Below is a small trained network, with its code and all its weights. Each question gives an input and a target symbol and asks what happens when units are switched off, that is, made to give their printed mean instead of their output.

import numpy as np


def w(rows, s, z=0):
    codes = np.array(rows[::2]) - 128.0
    scale = np.full(codes.shape[1], s)
    scale[-1] = z or s
    return codes * scale


def norm(h):
    return h / np.sqrt((h * h).mean(-1, keepdims=True) + 1e-5)


def f(y):
    return np.maximum(y, 0)


def softmax(a):
    e = np.exp(a - a.max(-1, keepdims=True))
    return e / e.sum(-1, keepdims=True)


def log_softmax(a):
    a = a - a.max(-1, keepdims=True)
    return a - np.log(np.exp(a).sum(-1, keepdims=True))


def net(x, mask):
    ids = ['αβγδζηθλμξπστ'.index(c) for c in x.split()]
    T = len(ids)
    res = E[ids] + P[:T]
    u = 0
    for l in range(3):
        q, k, v = (norm(res) @ M[l].T for M in (Q, K, V))
        z = softmax(np.where(np.tri(T) > 0, q @ k.T / 3**0.5, -1e9)) @ v
        res = res + np.where(mask[u], z, O[l][:, -1]) @ O[l][:, :-1]
        u += 1
        y = f(norm(res) @ A[l][:, :-1].T + A[l][:, -1])
        res = res + np.where(mask[u : u + 4], y, B[l][:, -1]) @ B[l][:, :-1]
        u += 4
    return log_softmax(norm(res)[-1] @ U[:, :-1].T + U[:, -1])


Q, K, V, O, A, B = {}, {}, {}, {}, {}, {}
E = w([
[164,218,57,110,35],'α',
[146,112,204,120,97],'β',
[83,64,129,191,253],'γ',
[157,59,74,131,189],'δ',
[127,156,183,104,173],'ζ',
[161,47,91,118,157],'η',
[104,96,67,87,109],'θ',
[56,222,184,116,77],'λ',
[145,35,146,70,199],'μ',
[151,53,101,221,159],'ξ',
[57,72,108,114,163],'π',
[176,86,221,164,49],'σ',
[73,145,77,200,120],'τ',
],0.0029)
P = w([
[143,175,9,140,95],'0',
[155,75,143,117,118],'1',
[183,152,190,91,138],'2',
[140,176,3,142,102],'3',
[131,52,132,124,108],'4',
[185,152,190,90,139],'5',
[133,181,2,142,103],'6',
[122,49,126,124,106],'7',
[184,151,186,92,139],'8',
[127,186,7,138,112],'9',
[117,52,125,127,104],'10',
[183,151,187,93,139],'11',
],0.0015)
Q[0] = w([
[118,160,194,102,155],'0.h0',
[82,11,61,253,94],'0.h0',
[152,243,156,111,131],'0.h0',
],0.0052)
K[0] = w([
[129,138,137,66,147],'0.h0',
[138,1,65,249,28],'0.h0',
[75,184,217,88,160],'0.h0',
],0.0057)
V[0] = w([
[254,238,129,154,233],'0.h0',
[56,103,118,149,204],'0.h0',
[13,130,188,69,140],'0.h0',
],0.00082)
O[0] = w([
[216,2,31,178,94,253],'0.h0',
[157,30,153,49,127,162],'0.h0',
[196,198,187,146,63,75],'0.h0',
],0.00075,0.00013)
A[0] = w([
[100,2,22,200,158,102],'0.n0',
[55,85,164,225,131,93],'0.n1',
[177,83,181,231,107,1],'0.n2',
[181,58,228,139,173,239],'0.n3',
],0.0031,0.00054)
B[0] = w([
[97,162,201,65,88,253],'0.n0',
[202,136,15,87,8,177],'0.n1',
[81,236,76,4,196,162],'0.n2',
[4,151,36,117,82,230],'0.n3',
],0.0029,0.0025)
Q[1] = w([
[241,144,27,221,211],'1.h0',
[219,80,196,61,71],'1.h0',
[253,193,43,149,232],'1.h0',
],0.0049)
K[1] = w([
[112,80,51,254,63],'1.h0',
[220,112,173,34,70],'1.h0',
[68,58,50,182,28],'1.h0',
],0.0056)
V[1] = w([
[87,252,93,53,249],'1.h0',
[208,32,237,216,164],'1.h0',
[166,113,187,116,109],'1.h0',
],0.0012)
O[1] = w([
[180,123,136,255,94,198],'1.h0',
[138,143,161,65,169,6],'1.h0',
[122,202,133,119,108,107],'1.h0',
],0.0019,0.0024)
A[1] = w([
[107,191,1,199,65,1],'1.n0',
[43,147,233,141,126,35],'1.n1',
[29,93,184,226,160,201],'1.n2',
[92,252,236,166,134,205],'1.n3',
],0.003,0.00094)
B[1] = w([
[103,71,163,80,178,252],'1.n0',
[170,14,144,189,151,165],'1.n1',
[187,170,139,117,3,167],'1.n2',
[127,92,59,41,197,203],'1.n3',
],0.004,0.0029)
Q[2] = w([
[119,206,32,80,254],'2.h0',
[113,235,55,118,224],'2.h0',
[115,237,42,99,231],'2.h0',
],0.0056)
K[2] = w([
[13,4,186,65,87],'2.h0',
[16,24,199,103,128],'2.h0',
[2,16,216,70,94],'2.h0',
],0.0052)
V[2] = w([
[150,181,2,124,104],'2.h0',
[71,63,154,130,181],'2.h0',
[105,117,80,38,165],'2.h0',
],0.0015)
O[2] = w([
[236,104,73,171,132,184],'2.h0',
[72,131,105,154,248,148],'2.h0',
[169,61,202,168,146,249],'2.h0',
],0.0016,0.0019)
A[2] = w([
[97,79,183,82,147,201],'2.n0',
[68,252,130,123,81,129],'2.n1',
[101,127,148,201,63,250],'2.n2',
[186,220,96,132,192,191],'2.n3',
],0.0039,0.0017)
B[2] = w([
[141,193,166,190,120,254],'2.n0',
[173,253,69,202,192,144],'2.n1',
[207,99,164,172,208,176],'2.n2',
[134,189,102,241,30,149],'2.n3',
],0.0037,0.0032)
U = w([
[217,224,29,154,38,107],'α',
[51,80,220,52,205,87],'β',
[216,211,80,233,210,117],'γ',
[32,60,31,225,230,52],'δ',
[223,33,43,29,237,204],'ζ',
[32,36,29,54,32,172],'η',
[224,32,41,53,24,242],'θ',
[230,214,227,28,197,133],'λ',
[22,39,205,127,225,2],'μ',
[21,231,54,36,189,17],'ξ',
[206,24,233,254,97,252],'π',
[111,210,219,34,26,48],'σ',
[3,200,219,210,29,184],'τ',
],0.0069,0.0033)

Each question gives the input, a string of symbols that net reads in full, and the target symbol t.
The units are the heads (3 rows each of Q, K, V and O) and the neurons (one row each of A and B). Each row of codes is followed by its name. A weight is (code - 128) times the scale printed after its matrix; where a second scale follows, it is the last column's (O, A, B and U).
mask holds one flag per unit, layer by layer, with each layer's heads first. A switched-off unit (its flag False) gives its mean, the last column of its rows in O or B, instead of its output. The means were averaged over made-up inputs and are rounded, as every weight is.
A unit's drop is (log p(t) with every unit on - log p(t) with that unit switched off) / (log p(t) with every unit on - log p(t) with every unit switched off).
The circuit of an input: a set's keep is (log p(t) with only the set's units on - log p(t) with every unit switched off) / (log p(t) with every unit on - log p(t) with every unit switched off). Starting from the 12 units with the biggest drops (on a tie, the unit counted first), units are removed one at a time, each time the one whose removal leaves the highest keep (on an exact tie, the one counted first), for as long as the keep stays at least 0.8.
units of the circuit, in order: the units of the circuit, biggest drop first
most important unit: the unit with the biggest drop
top k neurons: the k neurons with the biggest drops, biggest first
top k neurons in layer l: the k neurons of layer l with the biggest drops, biggest first
input η θ ζ γ η τ τ τ η, target η: units of the circuit, in order	[0.n3; 2.n2; 1.n3; 1.n1]
input μ ζ π, target π: units of the circuit, in order	[1.n3; 2.n2; 1.n0; 1.n2]
input ζ ζ α ζ μ λ ζ λ β, target β: top 2 neurons in layer 2	[2.n0; 2.n2]
input δ ζ β γ ζ θ α η η ζ λ, target π: units of the circuit, in order	[1.n1; 2.n2]
input η ζ μ τ σ μ, target μ: top 2 neurons	[0.n3; 1.n3]
input ζ τ ζ ζ ζ π λ γ, target π: top 4 neurons	[1.n3; 2.n2; 1.n2; 0.n0]
input θ δ ζ μ μ μ γ τ ζ λ, target ξ: units of the circuit, in order	[1.n3; 1.n0]
input γ α ζ σ θ, target π: top 3 neurons	[1.n3; 0.n3; 0.n1]
input ζ ζ π τ τ ξ σ, target σ: top 3 neurons	[0.n2; 1.n0; 0.n0]
input ζ τ θ τ τ γ σ π γ λ τ, target π: units of the circuit, in order	[2.n2; 1.n2]
input ξ η ζ, target ζ: top 3 neurons	[1.n3; 1.n1; 0.n3]
input η β η α τ τ δ μ ζ ζ β, target τ: top 3 neurons in layer 0	[0.n2; 0.n3; 0.n1]
input θ α τ ζ δ, target π: top 3 neurons	[1.n3; 0.n0; 0.n1]
input ζ ξ λ β μ τ α ζ β τ ζ μ, target μ: top 3 neurons	[0.n3; 1.n3; 0.n0]
input η λ ζ α σ, target θ: top 4 neurons	[0.n1; 0.n0; 0.n2; 2.n0]
input τ γ α β α τ λ σ, target θ: units of the circuit, in order	[0.n1; 0.n2]
input ζ δ θ τ ζ α μ, target β: top 3 neurons in layer 0	[0.n0; 0.n1; 0.n2]
input η β ζ δ ζ ζ δ ζ η λ η, target π: top 2 neurons in layer 0	[0.n0; 0.n3]
input δ τ ξ ζ θ γ ζ η, target π: top neuron in layer 1	[1.n3]
input β θ α π τ, target θ: units of the circuit, in order	[0.n1]
input ζ λ δ θ τ λ ξ, target μ: top 3 neurons	[1.n0; 0.n0; 0.n2]
input θ β α η λ, target θ: top 3 neurons in layer 0	[0.n3; 0.n2; 0.n0]
input ξ ζ ζ ζ ζ ζ ζ β π λ π σ, target σ: top 2 neurons	[0.n2; 1.n3]
input α β ζ τ λ α ξ ζ, target π: most important unit	2.n2
input τ α τ δ τ, target θ: top 3 neurons in layer 0	[0.n1; 0.n3; 0.n0]
